In the rows, zero is written as 128.
Facts:
(1008) β e; (1020) β e; (103) β d; (106) β c; (1063) β b; (1064) β a
(1067) β e; (1079) β a; (1118) β a; (1123) β a; (1144) β d; (1148) β c
(1151) β c; (1157) β g; (1173) β a; (1191) β a; (1194) β g; (12) β g
(1204) β g; (1211) β a; (1219) β a; (1239) β a; (1247) β d; (1248) β a
(1252) β d; (1282) β b; (1292) β g; (1295) β a; (1298) β a; (1329) β b
(143) β c; (145) β c; (159) β a; (169) β a; (178) β c; (20) β g
(210) β e; (212) β d; (215) β e; (221) β a; (233) β d; (24) β f
(248) β b; (254) β c; (269) β f; (277) β a; (280) β a; (282) β e
(290) β c; (323) β c; (325) β f; (332) β a; (341) β a; (343) β d
(350) β a; (36) β b; (372) β e; (399) β e; (403) β a; (417) β c
(421) β a; (422) β g; (432) β g; (436) β f; (446) β f; (449) β e
(460) β f; (463) β a; (474) β a; (475) β f; (477) β c; (49) β d
(498) β c; (5) β f; (512) β c; (534) β d; (558) β a; (559) β f
(576) β a; (593) β a; (611) β d; (631) β e; (637) β f; (643) β c
(673) β a; (676) β b; (682) β d; (687) β c; (689) β d; (70) β c
(718) β d; (721) β b; (723) β c; (724) β b; (73) β g; (731) β a
(766) β f; (772) β f; (776) β a; (780) β e; (789) β a; (799) β b
(804) β c; (812) β d; (853) β e; (868) β c; (878) β b; (880) β c
(904) β a; (905) β b; (906) β f; (916) β d; (921) β g; (922) β e
(926) β b; (934) β f; (941) β c; (962) β e; (970) β a; (972) β a
(976) β a; (984) β d; (99) β c; (1008) τ (676); (1008) τ (1191); (106) τ (1191)
(1064) τ (1151); (1064) τ (766); (1064) τ (934); (1079) τ (687); (1079) τ (215); (1148) τ (631)
(1148) τ (446); (1148) τ (1020); (1148) τ (399); (1148) τ (723); (1173) τ (332); (1173) τ (1295)
(1173) τ (962); (1194) τ (853); (1194) τ (789); (12) τ (1118); (12) τ (1329); (12) τ (772)
(12) τ (689); (1211) τ (145); (1211) τ (1298); (1252) τ (325); (1292) τ (916); (1292) τ (1329)
(143) τ (976); (143) τ (449); (159) τ (1151); (159) τ (731); (159) τ (1329); (159) τ (853)
(159) τ (350); (169) τ (399); (178) τ (799); (178) τ (906); (221) τ (970); (248) τ (24)
(248) τ (1329); (254) τ (323); (254) τ (449); (254) τ (512); (282) τ (905); (290) τ (687)
(290) τ (1248); (290) τ (1298); (341) τ (210); (341) τ (676); (341) τ (1204); (341) τ (73)
(343) τ (475); (343) τ (512); (372) τ (721); (372) τ (332); (421) τ (776); (422) τ (724)
(422) τ (475); (432) τ (731); (432) τ (70); (432) τ (417); (474) τ (103); (474) τ (512)
(498) τ (676); (498) τ (73); (5) τ (477); (5) τ (233); (534) τ (1248); (558) τ (723)
(576) τ (905); (576) τ (1329); (576) τ (323); (593) τ (417); (593) τ (1020); (611) τ (1282)
(637) τ (673); (637) τ (1020); (637) τ (1219); (682) τ (99); (868) τ (812); (868) τ (1067)
(878) τ (731); (878) τ (210); (880) τ (799); (880) τ (673); (904) τ (403); (904) τ (1144)
(904) τ (212); (921) τ (689); (921) τ (280); (921) τ (853); (926) τ (789); (926) τ (449)
(941) τ (731); (941) τ (277); (941) τ (1123); (972) τ (24); (972) τ (269); (984) τ (1247)
(984) τ (559); (1008) ε i; (1020) ε i; (103) ε h; (106) ε h; (1063) ε i
(1064) ε i; (1067) ε i; (1079) ε h; (1118) ε h; (1123) ε i; (1144) ε h
(1148) ε h; (1151) ε h; (1157) ε h; (1173) ε h; (1191) ε h; (1194) ε i
(12) ε h; (1204) ε h; (1211) ε h; (1219) ε i; (1239) ε h; (1247) ε h
(1248) ε i; (1252) ε h; (1282) ε i; (1292) ε h; (1295) ε h; (1298) ε i
(1329) ε h; (143) ε i; (145) ε i; (159) ε h; (169) ε i; (178) ε i
(20) ε i; (210) ε i; (212) ε h; (215) ε h; (221) ε h; (233) ε h
(24) ε i; (248) ε i; (254) ε i; (269) ε i; (277) ε h; (280) ε h
(282) ε i; (290) ε h; (323) ε i; (325) ε h; (332) ε h; (341) ε h
(343) ε h; (350) ε h; (36) ε h; (372) ε i; (399) ε h; (403) ε i
(417) ε h; (421) ε h; (422) ε h; (432) ε h; (436) ε i; (446) ε i
(449) ε i; (460) ε h; (463) ε i; (474) ε h; (475) ε i; (477) ε i
(49) ε i; (498) ε i; (5) ε h; (512) ε h; (534) ε h; (558) ε i
(559) ε i; (576) ε i; (593) ε h; (611) ε h; (631) ε h; (637) ε h
(643) ε i; (673) ε i; (676) ε h; (682) ε i; (687) ε i; (689) ε i
(70) ε i; (718) ε h; (721) ε h; (723) ε h; (724) ε i; (73) ε i
(731) ε i; (766) ε h; (772) ε h; (776) ε h; (780) ε i; (789) ε h
(799) ε h; (804) ε h; (812) ε i; (853) ε h; (868) ε i; (878) ε h
(880) ε h; (904) ε h; (905) ε i; (906) ε h; (916) ε h; (921) ε h
(922) ε h; (926) ε h; (934) ε h; (941) ε h; (962) ε h; (970) ε i
(972) ε h; (976) ε h; (984) ε h; (99) ε i

Known rows:
(1148): [109 136 103  84 146 163 177  62 101 113 106  82  89 159  86 202  68  75
 145 120 167 144  90 136  77 243 141 159]
(934): [100  96 135 146 132 131 160  67 120 131 126  96 102 179 151 126  98  96
 135 125 143 130 142 146  89 181 168 183]
(399): [103 141 113 141 171 135 154  46 127 100 126  77 111 154 144 166 110 100
 130 138 158 123 115 124  96 246 145 163]
(5): [119 116 135 125 109 164 162  83 120 104 100 109 100 152 111 155  77  80
 126 121 159 142 127 148  81 185 163 166]
(976): [118 112 139 141 126 135 163  76 130 155 126 112  82 129 117 128  99  97
 126 143 144 111 103 128 101 196 149 167]
(1247): [114 121 119 147 134 140 150  73 128 122 114 119  73 129 123 146  96 112
 126 155 159 100 134 103 131 199 154 158]
(12): [ 94  98 115  97 132 154 161 101 106 121  87 109  74 172 145 115  70  82
 149  91 125 137 151 167  83 183 144 176]
(916): [111  97 114 136 143 116 151  78 121 133 115 120  68 157 149 123  94 126
 145 143 137 104 140 119 127 192 167 167]
(221): [123 128 130 108 118 158 165  69 114 129 114 112  81 136  95 154  69  78
 121 129 147 134 124 130  98 190 150 180]
(1118): [114 109 123 126 140 115 162  63 111 155 130 108  73 172 135 113  93 104
 136 127 124 123 138 140 107 179 161 190]
(103): [121 105 131 156 125 141 149  88 138 137 104 131  73 106 129 127 105 125
 127 159 153  92 104 116 114 207 153 143]
(534): [126 139 115 115 105 157 151  87 121  98 101 124  52 136 104 150  60  96
 133 142 158 109 157  93 130 162 174 169]
(593): [102 136 102  90 160 155 176  47  94 126 111  95  92 160 109 185  74  77
 132 135 146 138 117 139  93 232 122 176]
(1144): [117 122 117 152 127 147 149  73 133 119 115 129  74 124 118 143  98 110
 124 161 161  98 132 102 129 198 157 158]
(682): [105 116 106 120 108 171 138  95 133 110 101 116  86 116  98 164  74 111
 126 147 124  88 120 135 126 179 157 151]
(724): [109 114 131 152 108 153 137  86 148 131 116 104 104  98 115 139 101 119
 114 146 123  87 104 150 104 189 151 146]
(446): [ 92 134 109 141 151 161 145  46 146 105 115  52 140 147 128 173  99 109
 129 136 130 107 114 158  89 234 148 164]
(70): [ 89  92 100 129 136 153 147  72 123 133 149  87 108 166 107 173  98 116
 128 131 121 101 112 156 110 198 143 177]
(169): [101 138 100  98 135 172 159  59 126 120 115  83 104 128  96 182  65  95
 124 133 120 111 105 150 100 223 134 164]
(143): [117  95 130 123  92 168 147 108 131 142 119 107  84 120  87 151  83 109
 133 120 122 117  73 165  82 182 174 144]
(1020): [ 85 136  99 143 171 147 134  47 140 106 127  58 130 142 140 181 107 116
 124 138 120 108 107 152 105 243 150 160]

Rows:
No name comes twice in this set of rows, the named rows included.
[111  85 133 125 110 163 166 101 103 135 134 129  93 153  71 180  89  81
 114 128 166 136 107 136  99 184 138 166]  (106)
[ 85 120 116 139 118 183 147  91 149 116 104  81 104 124 123 145  84 102
 123 116 118  97 141 159 100 194 133 166]  (20)
[ 94  78 113 106 131 143 160  81  82 124 102 134  98 167 111 165  83  83
 126 133 143 127 140 155 108 194 123 171]  (878)
[ 98  91 133 149 152 106 147  79 116 139 134 107  90 171 170 116 116 118
 140 124 128 127 138 151 102 184 179 178]  (853)
[101  97 119 125 141 132 166  67 102 152 137 110  98 169 119 147  88  94
 120 139 146 121 141 132 112 192 131 190]  (277)
[ 95  65 121 117  96 182 145 111 111 133 127 123 109 136  62 198  87  92
 113 125 127 113 104 164 109 171 130 163]  (498)
[102  93 112  99 119 143 141  92 111 134 104 111  88 147 132 132  72 109
 142 111  96 111 133 175 100 168 171 163]  (248)
[109 135 112 139 160 140 167  49 126 129 141  79  92 158 113 179 105  95
 129 144 162 124 102 113  96 239 140 165]  (723)
[130 113 143 113 105 159 163  85 120 149 100 121  75 117 103 132  77  86
 131 135 149 126  89 145  78 193 150 155]  (474)
[ 77  97 104 107 155 164 167  82  98 111  89 104  95 174 129 155  75  77
 141 107 144 134 147 165  87 216 111 172]  (432)
[109  91 113  76 125 138 170  81  76 153 107 121  75 186 118 139  61  81
 150 105 123 150 137 174  93 179 149 187]  (159)
[107  97 132 145 127 149 167  70 116 150 139 125 105 134  94 155 101  91
 105 155 155 114 130 125 121 188 122 183]  (1191)
[101 124 123 142 130 168 162  83 135 114 101 100  88 140 125 137  87  89
 124 123 152 120 145 136  96 198 132 166]  (1157)
[ 97 137 115 108 150 164 171  53 111  96  93  82 116 166 118 187  79  78
 138 128 166 143 114 155  69 242 139 166]  (637)

Now the same objects, written a new way:
Known rows:
(1151): [140 123 134 133 129 121 115 130 125 128 118 118 122 143 132 117 133 120
 137 118 130 137 122 136 128 108 132 140]
(1064): [119 135 132 116 114 130 131 132 128 123 131 144 142 107 115 142 133 154
 105 118 126 123 147 118 122 125 138 102]
(766): [146 119 115 132 123 127 121 111 118 133 113 123 124 137 139  70 126 129
 160 123 119 129 126 144 139 125 127 141]
(512): [155 140 132 135 118 124 126 143 134 135 135 103 141 148 141 164 113 115
 151 144 120 151 140 133 122 113 123 155]
(970): [117 116 129 124 115 125 128 123 132 125 128 123 145  97 113 131 126 144
 124 110 126 121 140 114 130 129 135 107]
(99): [110 123 130 136 131 123 128 125 127 122 133 121 143  93 120 139 124 150
 131 110 132 116 131 119 130 131 130 105]
(534): [122 122 127 129 144 133 142 122 128 131 133 142 107 130 137 140 126  90
 133 174 125 120 126 141 127 119 122 155]
(215): [115 123 119 147 174 128 126 140 145 124 139 110 103 134 142 156 126  88
 138 116 136 133  77 129 127 122 105 154]
(904): [144 116 143 121 117 128 124 128 130 135 119 128 123 148 125 128 131 111
 127 145 125 137 143 131 124 122 137 148]
(1292): [122 152 113 106 107 125 121 112 105 114 123 137 108 195 127 158 138 112
 111 178 125 128 114 156 147  50 126 107]
(1157): [123 136 118 128 142 124 122 119 122 128 123  97 124 143 126  66 127 106
 143 145 124 140 124 142 136 101 121 146]
(559): [117 129 106 130 123 128 131 112 117 126 127 136 145  90 127  95 122 162
 147 108 120 112 130 128 141 140 128 101]
(1295): [146 105 135 127 115 124 118 124 132 133 116 111 126 141 124 111 129 107
 140 123 124 136 134 129 135 116 134 149]
(611): [127 137 114 126 150 133 132 129 128 128 134 134 112 138 138 125 128 110
 133 147 125 132 124 143 126 117 122 152]
(1204): [120 135 108 129 151 126 123 116 121 128 125  91 120 155 123  57 127 113
 141 139 127 140 132 143 137 117 128 148]
(922): [117 128 115 145 170 129 124 143 145 123 141 109 104 140 144 154 127  93
 136 112 138 136  78 129 127 125 106 155]
(282): [ 89 149 106 133 155 133 141 142 138 111 158 147 117 119 134 236 125 127
 103 127 138 113  87 121 128 115 107  97]
(12): [122 152 112 110 114 125 121 115 107 116 124 132 109 188 127 142 137 114
 115 171 126 133 116 153 143  57 126 112]
(178): [110 128 146 130 125 127 142 129 125 126 136 148 138  90 121 158 128 142
 116 145 133 109 143 121 117 139 130 109]
(643): [112 126 127 135 128 123 129 126 127 122 133 122 143  94 121 142 125 150
 130 108 132 118 132 119 129 127 130 104]
(399): [112 120 135 149 172 129 131 142 145 126 140 125 101 119 143 144 130  84
 131 129 137 129  78 129 120 128 105 159]

Rows:
No name comes twice in this set of rows, the named rows included.
[143 115 139 115 103 127 124 121 123 130 117 138 116 165 124 162 132 105
 121 153 126 127 136 135 134 103 140 134]  (972)
[130 130 106 132 150 128 124 128 133 129 133 109 121 131 140 116 122 107
 153 127 119 141 115 139 134 108 117 155]  (103)
[114 125 116 132 125 128 133 110 117 127 127 141 144  80 127  90 124 155
 144 113 120 111 133 127 138 140 125 104]  (446)
[ 83 131 137 148 174 130 143 142 145 120 152 148 120  59 131 146 133 114
 116 117 137 112  83 114 111 140 100 122]  (1020)
[144 117 112 129 119 126 119 109 116 131 112 128 123 142 138  86 126 125
 160 126 118 127 123 144 145 120 129 134]  (772)
[112 134 136 130 123 127 136 132 123 123 137 138 141  98 122 157 127 150
 116 129 133 117 142 121 122 133 133 104]  (868)
[135 115 165 135 126 127 136 128 126 135 125 147 116 126 132 130 133  97
 126 172 131 123 138 136 114 130 130 154]  (880)
[ 98 147 104 125 149 133 142 129 129 120 147 143 133  92 127 145 126 146
 119 130 126 116 126 128 126 124 123 111]  (682)
[155 134 133 122 111 125 115 140 134 135 122 112 137 148 130 115 128 120
 134 121 120 155 140 129 123 107 131 151]  (789)
[112 132 134 135 134 123 126 131 127 121 130 128 144  89 121 117 132 157
 123  99 132 123 128 120 122 133 130 108]  (70)
[115 106 137 125 114 126 134 120 131 128 130 130 142  90 112 144 125 130
 126 127 126 113 141 114 134 135 132 111]  (1298)

